In the rows, 128 means zero.
Each row is followed by its class number.
[152 108 147 134 162 149 135 130 112 103 190 120 128 114 142 132 130 110
 108 147 215 100 129 141  98] -> 0
[125 126 134 117 158 142 134 133 145 162  78 123 127 149 135 117 154 123
 151 129  85 143 147 137 137] -> 2
[125 143 119 121 128 184 125 152 118 145 185 117 128 132 102 113 129 155
 106 171 194 124 108 121 117] -> 1
[182 107 123 147 168 146 129 154 130 109 243 116 119 129 158 117 127  88
 150 185 185 113 131 150  82] -> 0
[ 83 132 131 122 134 159  96 161 142 162 131 118 119 124 103 100 141 160
  78 166 197 119 124 120 126] -> 1
[123 133 114 143 133 151 121 162 122 138 181 120 132 127  88 117 116 157
 108 188 174 127 108 125 105] -> 1
[167 103 143 124 155 160 135  94 107 125 196 121 105 122 142 127 152 119
 105 131 244  97 131 145 107] -> 0
[129 160 137 158 130 156 108 146 133 149 168 114 132 138 111 108 137 142
 102 165 139 109 101 117 130] -> 3
[132 132 131 120 126 175 122 149 123 151 135 111 131 133 112 129 129 163
  94 166 186 126 124 135 121] -> 1
[ 83 116 133 127 130 168 153 185 140 164 146 119 125 117  99 116 149 172
  87 158 198 133 117 125 120] -> 1
[136 131 133 121 137 160 149 152 121 136 172 129 132 133 121 100 144 116
 122 126 177 133 121 121 129] -> 3
[146 105 143 117 149 153 136 129 113 115 189 124 114 122 133 125 152 118
 110 147 233 117 134 144  99] -> 0
[116 147 118 117 135 184 131 161 106 141 177 121 115 123  93 127 128 165
  80 178 229 112  89 126 116] -> 1
[139 148 126 152 120 151 113 145 132 165 164 121 122 132 106  99 140 161
 102 126 150 123  93  98 137] -> 3
[121 155 136 154 127 151 112 131 132 161 150 124 144 146 119 119 121 147
  83 156 132 114 105 109 129] -> 3
[147 110 152 114 147 155 131 123 116 131 183 125 107 130 135 129 159 120
 111 152 244 102 135 148 111] -> 0
[108 135 150 141 121 131 114  88 122 127  93 130 119 135 119 130 119 167
  89 112 130 101 127 124 144] -> 3
[142 101 139 141 153 160 143 131 112 119 204 125 119 132 134 140 139 114
 136 145 235 117 131 145  86] -> 0
[ 81 135 138 124 131 132 134 167 127 132 162 119 135 132 118 124 114 156
  95 157 166 123 120 115 115] -> 1
[108 103 137 101 132 154 141  23 118 169   4 148 117 132 134 143 165 162
 114  62 130 103 131 124 157] -> 2
[135 132 130 136 137 152 113 136 136 142 118 113 124 128 140 120 127 110
 128 144 114 131 142 146 133] -> 2
[141 106 133 119 138 157 136 110 108 116 185 136 109 121 126 131 163 134
 105 122 252 106 127 139 104] -> 0
[138 123 105 106 131 141 136 121 135 149  99 115 117 125 136 130 151 132
 159 118 121 140 134 130 125] -> 2
[165 112 133 131 148 158 137 118 112 125 195 122 109 120 147 129 169 115
 133 150 223 111 132 151 102] -> 0
[147 146 132 138 141 165 114 203 139 132 194 128 130 134 126  95 135  75
 131 160 160 139 121 119 125] -> 3
[ 75 130 147 109 121 166 129  93 127 168 100 136 119 142 106 141 168 188
  82 121 207 120 123 118 135] -> 1
[132 168 138 165 150 162 102 141 133 156 163 128 123 140 115  98 150 158
  96 169 145 113  96 112 131] -> 3
[139 159 103 116 137 175 124 180 109 108 152 113 126 128 101 115 116 134
 101 191 197 133  97 112 107] -> 1
[135 161 135 138 130 162 122 150 148 151 121 127 117 143 132 108 171 127
 127 147 139 131 126 133 132] -> 2
[123 134 127 118 128 166 122 129 121 137 154 126 127 121 105 126 140 162
 106 135 186 115  98 120  73] -> 1
[ 77 118 133 105 120 170 132 130 127 173 107 121 119 134  91 131 160 185
  84 136 205 124 126 124 127] -> 1
[126 152 131 116 131 191 114 135 105 168 150 125 127 128  85 116 167 165
  84 151 214 117 100 117 123] -> 1
[119 116 134 141 131 129 128 130 139 134 123 133 138 137 157 122 132 115
 130 131 112 120 141 136 131] -> 2
